Below are the code and all the weights of a small trained network. Each question names an input and a class and asks about switching units off, where a switched-off unit gives its printed mean instead of its output.

import numpy as np


def w(rows, s, z=0):
    codes = np.array(rows[::2]) - 128.0
    scale = np.full(codes.shape[1], s)
    scale[-1] = z or s
    return codes * scale


def norm(h):
    return h / np.sqrt((h * h).mean(-1, keepdims=True) + 1e-5)


def f(y):
    return np.maximum(y, 0)


def log_softmax(a):
    a = a - a.max(-1, keepdims=True)
    return a - np.log(np.exp(a).sum(-1, keepdims=True))


def net(x, mask):
    res = np.array(x, float).reshape(1, 7) / 4 @ E
    u = 0
    for l in range(4):
        y = f(norm(res) @ A[l][:, :-1].T + A[l][:, -1])
        res = res + np.where(mask[u : u + 10], y, B[l][:, -1]) @ B[l][:, :-1]
        u += 10
    return log_softmax(norm(res)[-1] @ U[:, :-1].T + U[:, -1])


A, B = {}, {}
E = w([
[131,123,129,125,126,127,130],'x0',
[120,145,129,126,137,125,118],'x1',
[9,136,213,68,78,224,171],'x2',
[132,123,129,128,125,130,129],'x3',
[125,133,126,130,129,129,126],'x4',
[93,58,95,132,254,176,173],'x5',
[94,95,236,220,140,41,192],'x6',
],0.0065)
A[0] = w([
[160,145,144,119,159,135,113,111],'0.n0',
[92,123,176,196,104,135,140,71],'0.n1',
[96,107,206,203,140,58,159,200],'0.n2',
[196,110,57,161,214,56,121,133],'0.n3',
[171,111,126,163,141,99,122,58],'0.n4',
[118,92,115,136,251,173,165,198],'0.n5',
[176,151,82,173,140,62,91,190],'0.n6',
[95,101,201,186,161,59,152,81],'0.n7',
[138,112,136,131,135,81,125,3],'0.n8',
[195,120,112,147,138,85,99,193],'0.n9',
],0.012,0.0016)
B[0] = w([
[160,99,123,144,102,131,151,142],'0.n0',
[149,66,136,83,101,99,116,186],'0.n1',
[103,217,171,61,182,110,184,250],'0.n2',
[185,162,181,138,157,157,70,254],'0.n3',
[108,187,84,139,158,124,110,174],'0.n4',
[87,74,117,121,178,132,142,249],'0.n5',
[87,115,73,114,105,100,167,221],'0.n6',
[171,101,121,250,84,177,160,233],'0.n7',
[139,151,99,146,134,123,124,152],'0.n8',
[114,106,86,113,101,100,165,203],'0.n9',
],0.023,0.0099)
A[1] = w([
[235,102,169,175,199,174,78,63],'1.n0',
[110,113,127,146,117,106,98,65],'1.n1',
[152,188,183,201,71,197,138,46],'1.n2',
[66,26,128,135,76,94,34,3],'1.n3',
[185,106,248,196,201,204,26,33],'1.n4',
[139,46,77,153,102,84,55,17],'1.n5',
[82,72,74,146,140,81,43,47],'1.n6',
[184,87,179,171,128,92,122,85],'1.n7',
[156,163,214,117,57,175,87,135],'1.n8',
[39,154,202,156,133,69,63,59],'1.n9',
],0.011,0.0017)
B[1] = w([
[118,197,154,64,254,95,90,252],'1.n0',
[112,123,144,114,127,130,109,129],'1.n1',
[146,67,50,76,117,105,13,240],'1.n2',
[108,249,53,175,145,228,66,165],'1.n3',
[212,168,3,104,29,46,147,236],'1.n4',
[202,24,81,159,153,101,128,181],'1.n5',
[133,99,47,78,142,187,45,205],'1.n6',
[33,190,158,132,166,147,60,160],'1.n7',
[179,159,201,141,97,115,52,237],'1.n8',
[145,48,116,107,122,52,164,141],'1.n9',
],0.012,0.0041)
A[2] = w([
[48,80,104,155,106,191,77,6],'2.n0',
[235,230,125,164,113,125,54,142],'2.n1',
[76,124,82,61,116,121,85,144],'2.n2',
[57,28,246,152,122,56,132,81],'2.n3',
[63,88,114,139,115,235,197,141],'2.n4',
[117,170,62,185,119,160,121,91],'2.n5',
[150,100,83,190,11,160,69,84],'2.n6',
[161,113,45,134,106,106,192,159],'2.n7',
[186,187,151,154,22,84,119,40],'2.n8',
[112,163,177,214,121,127,191,45],'2.n9',
],0.012,0.0021)
B[2] = w([
[48,187,205,132,152,52,88,167],'2.n0',
[78,90,182,159,49,169,131,254],'2.n1',
[134,108,114,126,132,140,64,206],'2.n2',
[249,75,113,122,99,183,187,183],'2.n3',
[53,86,174,143,135,152,180,204],'2.n4',
[150,79,180,55,152,84,164,174],'2.n5',
[145,85,114,158,79,96,50,189],'2.n6',
[124,103,75,169,125,80,133,215],'2.n7',
[76,222,155,36,132,156,116,205],'2.n8',
[103,79,64,85,110,124,48,199],'2.n9',
],0.019,0.0089)
A[3] = w([
[90,169,230,170,139,87,191,185],'3.n0',
[235,222,156,57,94,129,133,43],'3.n1',
[109,102,106,138,165,160,83,92],'3.n2',
[112,112,125,162,54,58,130,83],'3.n3',
[187,127,88,143,32,105,164,94],'3.n4',
[157,125,164,176,245,162,183,112],'3.n5',
[91,246,92,148,170,54,196,75],'3.n6',
[91,222,110,174,123,148,139,4],'3.n7',
[181,136,57,227,176,97,140,46],'3.n8',
[155,143,92,54,133,62,77,130],'3.n9',
],0.013,0.002)
B[3] = w([
[196,91,47,103,184,156,128,219],'3.n0',
[159,184,63,14,142,84,159,192],'3.n1',
[105,197,117,98,157,154,158,191],'3.n2',
[135,134,91,145,73,72,165,212],'3.n3',
[18,120,100,136,145,78,151,210],'3.n4',
[198,127,192,174,7,102,105,254],'3.n5',
[51,229,198,201,149,113,169,253],'3.n6',
[128,88,65,166,143,142,136,163],'3.n7',
[176,126,225,54,147,122,59,229],'3.n8',
[184,111,92,221,159,227,160,242],'3.n9',
],0.018,0.0074)
U = w([
[139,54,15,186,75,60,91,101],'0',
[53,208,92,183,128,64,207,175],'1',
[87,127,175,108,18,141,32,162],'2',
[166,173,102,17,103,118,181,254],'3',
[213,112,78,137,213,180,59,206],'4',
[197,193,242,196,139,99,116,63],'5',
[5,85,160,113,196,163,111,40],'6',
[165,16,181,152,96,162,214,57],'7',
],0.014,0.00065)

Each question gives the input, the list of numbers given to net, and the class t.
The units are the neurons (one row each of A and B). Each row of codes is followed by its name. A weight is (code - 128) times the scale printed after its matrix; where a second scale follows, it is the last column's (A, B and U).
mask holds one flag per neuron, layer by layer. A switched-off neuron (its flag False) gives its mean, the last column of its row in B, instead of its output. The means were averaged over made-up inputs and are rounded, as every weight is.
A unit's drop is (log p(t) with every unit on - log p(t) with that unit switched off) / (log p(t) with every unit on - log p(t) with every unit switched off).
most important unit: the unit with the biggest drop
top k neurons: the k neurons with the biggest drops, biggest first
k most important neurons of layer l: the k neurons of layer l with the biggest drops, biggest first
drop of u: that unit's drop, to one decimal
input [0,8,0,3,-6,3,-3], class 4: 4 most important neurons of layer 0 -> (0.n6; 0.n2; 0.n5; 0.n9)
input [5,-5,0,-7,8,4,7], class 5: most important unit -> 0.n6
input [1,4,-7,-3,6,1,-2], class 4: top 3 neurons -> (0.n2; 0.n3; 0.n7)
input [8,-8,3,4,-6,6,-7], class 6: top 3 neurons -> (0.n3; 0.n2; 0.n7)
input [-2,5,3,8,6,2,4], class 7: top 2 neurons -> (0.n3; 0.n7)
input [5,-2,4,5,-2,-5,1], class 3: top 3 neurons -> (0.n7; 0.n5; 0.n3)
input [7,7,7,8,-3,0,7], class 3: top 3 neurons -> (0.n5; 0.n2; 0.n6)
input [-6,0,8,0,7,-3,7], class 3: top 2 neurons -> (0.n5; 0.n2)
input [8,4,5,-8,0,-7,3], class 3: top 2 neurons -> (0.n3; 0.n5)
input [-4,-3,0,-7,0,4,0], class 4: 2 most important neurons of layer 0 -> (0.n2; 0.n6)
input [-4,-5,0,-7,4,4,8], class 5: top 2 neurons -> (0.n6; 0.n2)
input [1,5,7,7,1,-8,2], class 3: 2 most important neurons of layer 0 -> (0.n7; 0.n3)
input [-1,-3,3,5,7,2,-2], class 6: 3 most important neurons of layer 0 -> (0.n3; 0.n2; 0.n7)
input [-5,3,4,7,1,-8,3], class 3: most important unit -> 0.n3
input [2,-4,0,3,-4,8,4], class 5: top 4 neurons -> (0.n6; 1.n4; 0.n9; 3.n5)
input [6,7,-7,-3,0,-5,7], class 1: top 2 neurons -> (0.n2; 0.n6)
input [8,1,7,4,4,1,-3], class 6: top 2 neurons -> (0.n3; 0.n7)
input [4,6,-1,5,8,-3,-6], class 0: 2 most important neurons of layer 0 -> (0.n2; 0.n3)
input [-4,6,-8,7,-8,2,1], class 5: top 2 neurons -> (0.n3; 0.n6)
input [-2,-2,-5,-7,8,-8,7], class 1: most important unit -> 0.n2
input [-4,-7,0,-7,0,-3,-5], class 0: top 2 neurons -> (0.n2; 0.n3)
input [-2,4,8,4,4,-8,2], class 3: top 2 neurons -> (0.n7; 0.n3)
input [-1,-4,0,-2,-6,7,7], class 5: 2 most important neurons of layer 1 -> (1.n4; 1.n0)
input [1,0,7,-5,-6,0,2], class 3: 2 most important neurons of layer 0 -> (0.n5; 0.n6)
input [-6,-8,-4,7,3,4,2], class 5: 2 most important neurons of layer 0 -> (0.n3; 0.n5)
input [4,-8,-6,1,-4,0,3], class 1: 3 most important neurons of layer 0 -> (0.n6; 0.n5; 0.n9)
input [6,2,0,-6,-3,3,4], class 5: most important unit -> 0.n5
input [8,4,3,0,5,4,-7], class 6: drop of 0.n2 -> 0.1
